Here is a tiny trained network, its code and every weight. The questions are about switching its units off for an input and a class, where a switched-off unit gives its printed mean instead of its output.

import numpy as np


def w(rows, s, z=0):
    codes = np.array(rows[::2]) - 128.0
    scale = np.full(codes.shape[1], s)
    scale[-1] = z or s
    return codes * scale


def f(y):
    return y / 2 * (1 + np.tanh(0.7978845608 * (y + 0.044715 * y**3)))


def log_softmax(a):
    a = a - a.max(-1, keepdims=True)
    return a - np.log(np.exp(a).sum(-1, keepdims=True))


def net(x, mask):
    res = np.array(x, float).reshape(1, 3) / 4 @ E
    y = f(res @ A[0][:, :-1].T + A[0][:, -1])
    res = res + np.where(mask, y, B[0][:, -1]) @ B[0][:, :-1]
    return log_softmax(res[-1] @ U[:, :-1].T + U[:, -1])


A, B = {}, {}
E = w([
[71,39,201,81,37,198],'x0',
[38,82,1,218,103,140],'x1',
[196,204,90,195,106,249],'x2',
],0.0079)
A[0] = w([
[139,151,3,237,153,125,240],'neuron 1',
[153,138,157,142,84,196,142],'neuron 2',
[74,73,129,97,118,124,207],'neuron 3',
[114,120,83,183,133,128,123],'neuron 4',
[114,107,88,178,105,143,193],'neuron 5',
[155,133,145,114,117,152,107],'neuron 6',
[158,165,126,109,168,86,230],'neuron 7',
[91,44,149,100,102,111,167],'neuron 8',
[174,167,118,158,152,140,153],'neuron 9',
[152,156,172,103,133,136,186],'neuron 10',
[148,156,167,94,128,135,192],'neuron 11',
[74,57,136,97,105,113,188],'neuron 12',
[158,159,135,112,182,87,252],'neuron 13',
[157,178,93,180,152,127,145],'neuron 14',
[106,107,93,190,104,151,165],'neuron 15',
],0.013,0.0039)
B[0] = w([
[34,139,153,253,155,136,250],'neuron 1',
[154,140,113,79,69,157,177],'neuron 2',
[114,113,120,160,152,147,176],'neuron 3',
[89,166,144,148,125,126,166],'neuron 4',
[102,157,106,139,119,163,175],'neuron 5',
[150,135,141,106,112,129,145],'neuron 6',
[179,107,131,105,160,92,181],'neuron 7',
[105,70,124,174,170,147,185],'neuron 8',
[152,102,102,131,164,167,177],'neuron 9',
[157,132,176,94,127,120,174],'neuron 10',
[156,138,181,94,130,120,173],'neuron 11',
[116,92,116,174,166,158,184],'neuron 12',
[173,104,139,107,159,83,186],'neuron 13',
[115,91,116,150,175,160,187],'neuron 14',
[120,167,86,139,90,171,177],'neuron 15',
],0.012,0.016)
U = w([
[41,240,121,193,101,152,135],'0',
[249,205,178,2,101,94,165],'1',
[125,145,81,135,37,37,4],'2',
[124,24,145,177,234,127,206],'3',
[125,71,183,96,70,147,38],'4',
[160,96,100,99,129,61,52],'5',
[164,115,35,125,82,212,151],'6',
],0.0077,0.0048)

Each question gives the input, the list of numbers given to net, and the class t.
The units are the neurons (one row each of A and B). Each row of codes is followed by its name. A weight is (code - 128) times the scale printed after its matrix; where a second scale follows, it is the last column's (A, B and U).
mask holds one flag per neuron, in row order. A switched-off neuron (its flag False) gives its mean, the last column of its row in B, instead of its output. The means were averaged over made-up inputs and are rounded, as every weight is.
A unit's drop is (log p(t) with every unit on - log p(t) with that unit switched off) / (log p(t) with every unit on - log p(t) with every unit switched off).
The circuit of an input: a set's keep is (log p(t) with only the set's units on - log p(t) with every unit switched off) / (log p(t) with every unit on - log p(t) with every unit switched off). Starting from the 12 units with the biggest drops (on a tie, the unit counted first), units are removed one at a time, each time the one whose removal leaves the highest keep (on an exact tie, the one counted first), for as long as the keep stays at least 0.8.
units of the circuit, in order: the units of the circuit, biggest drop first
k most important neurons: the k neurons with the biggest drops, biggest first
drop when u is switched off: that unit's drop, to one decimal
input [-8,4,2], class 0: units of the circuit, in order	[neuron 1]
input [5,1,7], class 6: 2 most important neurons	[neuron 1; neuron 2]
input [-5,3,-3], class 0: 3 most important neurons	[neuron 8; neuron 1; neuron 12]
input [8,-5,0], class 4: 2 most important neurons	[neuron 1; neuron 2]
input [-4,-3,-6], class 1: units of the circuit, in order	[neuron 1; neuron 14]
input [1,-1,8], class 6: 3 most important neurons	[neuron 2; neuron 9; neuron 4]
input [0,-4,-3], class 1: 2 most important neurons	[neuron 1; neuron 14]
input [8,-7,0], class 4: 2 most important neurons	[neuron 8; neuron 12]
input [5,1,2], class 6: drop when neuron 1 is switched off	0.7
input [-7,5,0], class 0: drop when neuron 1 is switched off	0.2
input [6,-3,1], class 4: drop when neuron 1 is switched off	0.4
